Below are the code and all the weights of a small trained network. Each question names an input and a target symbol and asks about switching units off, where a switched-off unit gives its printed mean instead of its output.

import numpy as np


def w(rows, s, z=0):
    codes = np.array(rows[::2]) - 128.0
    scale = np.full(codes.shape[1], s)
    scale[-1] = z or s
    return codes * scale


def f(y):
    return y / 2 * (1 + np.tanh(0.7978845608 * (y + 0.044715 * y**3)))


def softmax(a):
    e = np.exp(a - a.max(-1, keepdims=True))
    return e / e.sum(-1, keepdims=True)


def log_softmax(a):
    a = a - a.max(-1, keepdims=True)
    return a - np.log(np.exp(a).sum(-1, keepdims=True))


def net(x, mask):
    ids = ['ΓΔΠΩαελμτφ'.index(c) for c in x.split()]
    T = len(ids)
    res = E[ids] + P[:T]
    u = 0
    for l in range(2):
        r = res
        for j in range(3):
            rows = slice(3 * j, 3 * j + 3)
            q, k, v = (r @ M[l][rows].T for M in (Q, K, V))
            z = softmax(np.where(np.tri(T) > 0, q @ k.T / 3**0.5, -1e9)) @ v
            o = O[l][rows]
            res = res + np.where(mask[u + j], z, o[:, -1]) @ o[:, :-1]
        u += 3
        y = f(res @ A[l][:, :-1].T + A[l][:, -1])
        res = res + np.where(mask[u : u + 8], y, B[l][:, -1]) @ B[l][:, :-1]
        u += 8
    return log_softmax(res[-1] @ U[:, :-1].T + U[:, -1])


Q, K, V, O, A, B = {}, {}, {}, {}, {}, {}
E = w([
[127,78,151,189,103],'Γ',
[168,123,184,42,111],'Δ',
[188,113,209,198,89],'Π',
[227,72,162,86,95],'Ω',
[192,68,75,187,114],'α',
[100,16,171,113,116],'ε',
[190,154,252,105,108],'λ',
[186,166,96,148,42],'μ',
[81,181,161,117,185],'τ',
[176,184,145,211,144],'φ',
],0.019)
P = w([
[2,135,108,107,47],'0',
[18,161,152,168,70],'1',
[42,151,166,183,129],'2',
[89,140,185,195,178],'3',
[149,127,212,201,206],'4',
[180,116,222,185,224],'5',
],0.0078)
Q[0] = w([
[65,182,59,219,152],'L0H1',
[104,75,16,94,143],'L0H1',
[201,13,113,254,108],'L0H1',
[99,198,104,210,23],'L0H2',
[54,209,79,51,166],'L0H2',
[148,142,54,53,119],'L0H2',
[39,177,109,172,121],'L0H3',
[157,199,53,78,239],'L0H3',
[175,150,119,240,134],'L0H3',
],0.0095)
K[0] = w([
[84,161,26,194,68],'L0H1',
[127,24,114,105,52],'L0H1',
[166,76,145,176,232],'L0H1',
[115,157,46,200,32],'L0H2',
[83,173,84,9,94],'L0H2',
[100,104,137,65,57],'L0H2',
[124,175,106,115,55],'L0H3',
[113,81,153,121,79],'L0H3',
[117,160,81,198,144],'L0H3',
],0.013)
V[0] = w([
[172,164,225,113,100],'L0H1',
[108,156,185,180,158],'L0H1',
[87,2,150,98,129],'L0H1',
[108,64,162,215,85],'L0H2',
[73,223,69,72,153],'L0H2',
[186,157,76,222,198],'L0H2',
[203,73,119,154,158],'L0H3',
[172,174,121,128,207],'L0H3',
[90,25,174,168,147],'L0H3',
],0.0083)
O[0] = w([
[92,125,145,72,127,252],'L0H1',
[111,212,140,55,73,227],'L0H1',
[254,145,136,91,104,82],'L0H1',
[96,171,11,96,125,253],'L0H2',
[185,169,209,155,157,4],'L0H2',
[207,235,118,120,132,153],'L0H2',
[112,108,128,175,151,91],'L0H3',
[126,155,153,178,91,96],'L0H3',
[19,80,70,80,157,136],'L0H3',
],0.0076,0.006)
A[0] = w([
[153,63,168,142,74,125],'L0N1',
[56,255,193,86,157,70],'L0N2',
[165,125,81,208,136,13],'L0N3',
[169,198,92,26,208,122],'L0N4',
[225,152,49,211,99,3],'L0N5',
[115,196,73,84,33,161],'L0N6',
[124,137,160,226,125,86],'L0N7',
[15,179,201,177,104,105],'L0N8',
],0.0077,0.0038)
B[0] = w([
[124,124,139,222,77,145],'L0N1',
[137,1,73,160,122,255],'L0N2',
[118,103,114,33,101,130],'L0N3',
[169,141,153,154,154,155],'L0N4',
[80,100,125,75,97,161],'L0N5',
[173,189,115,118,163,253],'L0N6',
[111,64,42,23,122,140],'L0N7',
[130,89,56,166,106,227],'L0N8',
],0.0083,0.0096)
Q[1] = w([
[229,37,98,34,112],'L1H1',
[161,174,147,189,141],'L1H1',
[165,109,52,204,62],'L1H1',
[88,158,188,99,131],'L1H2',
[97,75,97,212,55],'L1H2',
[104,117,60,6,146],'L1H2',
[80,163,154,135,165],'L1H3',
[116,136,165,70,134],'L1H3',
[110,150,145,171,193],'L1H3',
],0.011)
K[1] = w([
[151,193,148,58,166],'L1H1',
[93,170,125,158,179],'L1H1',
[140,143,97,218,216],'L1H1',
[90,127,175,108,56],'L1H2',
[169,82,130,130,217],'L1H2',
[215,118,99,77,135],'L1H2',
[155,101,128,78,32],'L1H3',
[119,102,181,29,36],'L1H3',
[132,112,103,130,1],'L1H3',
],0.0094)
V[1] = w([
[95,253,40,220,34],'L1H1',
[165,168,129,97,191],'L1H1',
[210,148,95,120,170],'L1H1',
[36,134,134,142,107],'L1H2',
[162,178,95,134,60],'L1H2',
[56,179,100,214,241],'L1H2',
[171,70,143,207,254],'L1H3',
[235,99,32,160,63],'L1H3',
[179,138,111,118,69],'L1H3',
],0.006)
O[1] = w([
[202,95,119,106,72,212],'L1H1',
[150,40,155,107,109,59],'L1H1',
[139,95,62,170,103,111],'L1H1',
[157,210,168,71,127,152],'L1H2',
[141,155,251,142,163,152],'L1H2',
[125,170,98,122,2,111],'L1H2',
[28,148,52,139,73,111],'L1H3',
[127,148,87,153,174,254],'L1H3',
[166,118,104,125,172,140],'L1H3',
],0.0062,0.0085)
A[1] = w([
[109,10,100,165,101,93],'L1N1',
[81,100,70,90,114,1],'L1N2',
[154,93,144,110,134,73],'L1N3',
[134,199,81,186,154,141],'L1N4',
[168,102,197,78,107,89],'L1N5',
[122,229,166,156,106,92],'L1N6',
[211,128,166,117,104,155],'L1N7',
[124,143,172,99,98,252],'L1N8',
],0.013,0.0062)
B[1] = w([
[67,186,158,152,123,248],'L1N1',
[242,102,144,114,190,193],'L1N2',
[113,113,80,182,86,136],'L1N3',
[122,57,219,99,92,243],'L1N4',
[133,50,93,108,65,158],'L1N5',
[71,66,68,212,196,166],'L1N6',
[138,134,160,168,137,173],'L1N7',
[104,254,127,79,154,161],'L1N8',
],0.0097,0.013)
U = w([
[181,150,35,136,164,118],'Γ',
[148,138,124,155,151,33],'Δ',
[128,255,75,140,100,251],'Π',
[156,110,156,144,194,24],'Ω',
[153,132,123,145,154,57],'α',
[123,139,195,100,134,141],'ε',
[141,160,141,148,151,122],'λ',
[208,194,213,196,181,235],'μ',
[88,152,123,219,178,244],'τ',
[145,91,121,176,62,88],'φ',
],0.0091,0.0026)

Each question gives the input, a string of symbols that net reads in full, and the target symbol t.
The units are the heads (3 rows each of Q, K, V and O) and the neurons (one row each of A and B). Each row of codes is followed by its name. A weight is (code - 128) times the scale printed after its matrix; where a second scale follows, it is the last column's (O, A, B and U).
mask holds one flag per unit, layer by layer, with each layer's heads first. A switched-off unit (its flag False) gives its mean, the last column of its rows in O or B, instead of its output. The means were averaged over made-up inputs and are rounded, as every weight is.
A unit's drop is (log p(t) with every unit on - log p(t) with that unit switched off) / (log p(t) with every unit on - log p(t) with every unit switched off).
The circuit of an input: a set's keep is (log p(t) with only the set's units on - log p(t) with every unit switched off) / (log p(t) with every unit on - log p(t) with every unit switched off). Starting from the 12 units with the biggest drops (on a tie, the unit counted first), units are removed one at a time, each time the one whose removal leaves the highest keep (on an exact tie, the one counted first), for as long as the keep stays at least 0.8.
units of the circuit, in order: the units of the circuit, biggest drop first
most important unit: the unit with the biggest drop
top k neurons: the k neurons with the biggest drops, biggest first
k most important neurons of layer l: the k neurons of layer l with the biggest drops, biggest first
heads that matter: for each layer, one digit per head in row order, 1 if its drop is at least 0.15 and else 0, layers parted by /
input μ Γ Γ Δ Π, target Π: heads that matter => 111 / 000
input μ μ μ Ω, target φ: units of the circuit, in order => (L1H1 L0N6)
input ε α φ μ, target φ: top neuron => (L1N4)
input Ω μ Π, target μ: 2 most important neurons of layer 1 => (L1N7 L1N5)
input μ α Π φ ε, target μ: units of the circuit, in order => (L0N2 L0H1 L1N7)
input μ μ α μ φ Ω, target μ: heads that matter => 010 / 000
input Ω α φ μ Ω, target φ: top 2 neurons => (L0N6 L1N5)
input Ω φ τ λ, target Π: heads that matter => 001 / 011
input μ τ Π α τ α, target Γ: top 3 neurons => (L1N2 L0N3 L0N5)
input μ μ Ω Π μ Γ, target μ: units of the circuit, in order => (L0N2 L1H3)
input μ φ Γ Π λ, target Γ: units of the circuit, in order => (L0H2 L1N4 L1N1)
input λ μ φ φ α μ, target φ: units of the circuit, in order => (L1H1 L1N8)
input α Γ Ω μ, target μ: heads that matter => 010 / 011
input Δ μ Π, target μ: top 2 neurons => (L1N7 L0N6)
input μ μ τ μ, target τ: 3 most important neurons of layer 0 => (L0N2 L0N6 L0N8)
input μ μ Γ λ φ φ, target φ: most important unit => L0H1
input ε τ Ω φ Γ, target φ: top 3 neurons => (L1N4 L0N2 L1N8)
input α Ω Π α Π λ, target Γ: top 4 neurons => (L1N4 L0N2 L1N1 L0N6)
input μ φ μ Γ μ λ, target φ: heads that matter => 000 / 100
input ε τ μ τ Ω, target Π: heads that matter => 010 / 001
input λ ε λ μ μ λ, target φ: 3 most important neurons of layer 0 => (L0N2 L0N8 L0N6)
input τ τ Ω Π, target τ: 3 most important neurons of layer 0 => (L0N2 L0N6 L0N7)
input Π μ φ μ ε Γ, target μ: units of the circuit, in order => (L0N2 L0N8 L1H3)
input α Ω μ α τ τ, target τ: top 4 neurons => (L0N2 L1N1 L0N6 L0N8)
input ε Π μ α τ α, target Γ: units of the circuit, in order => (L0H2)
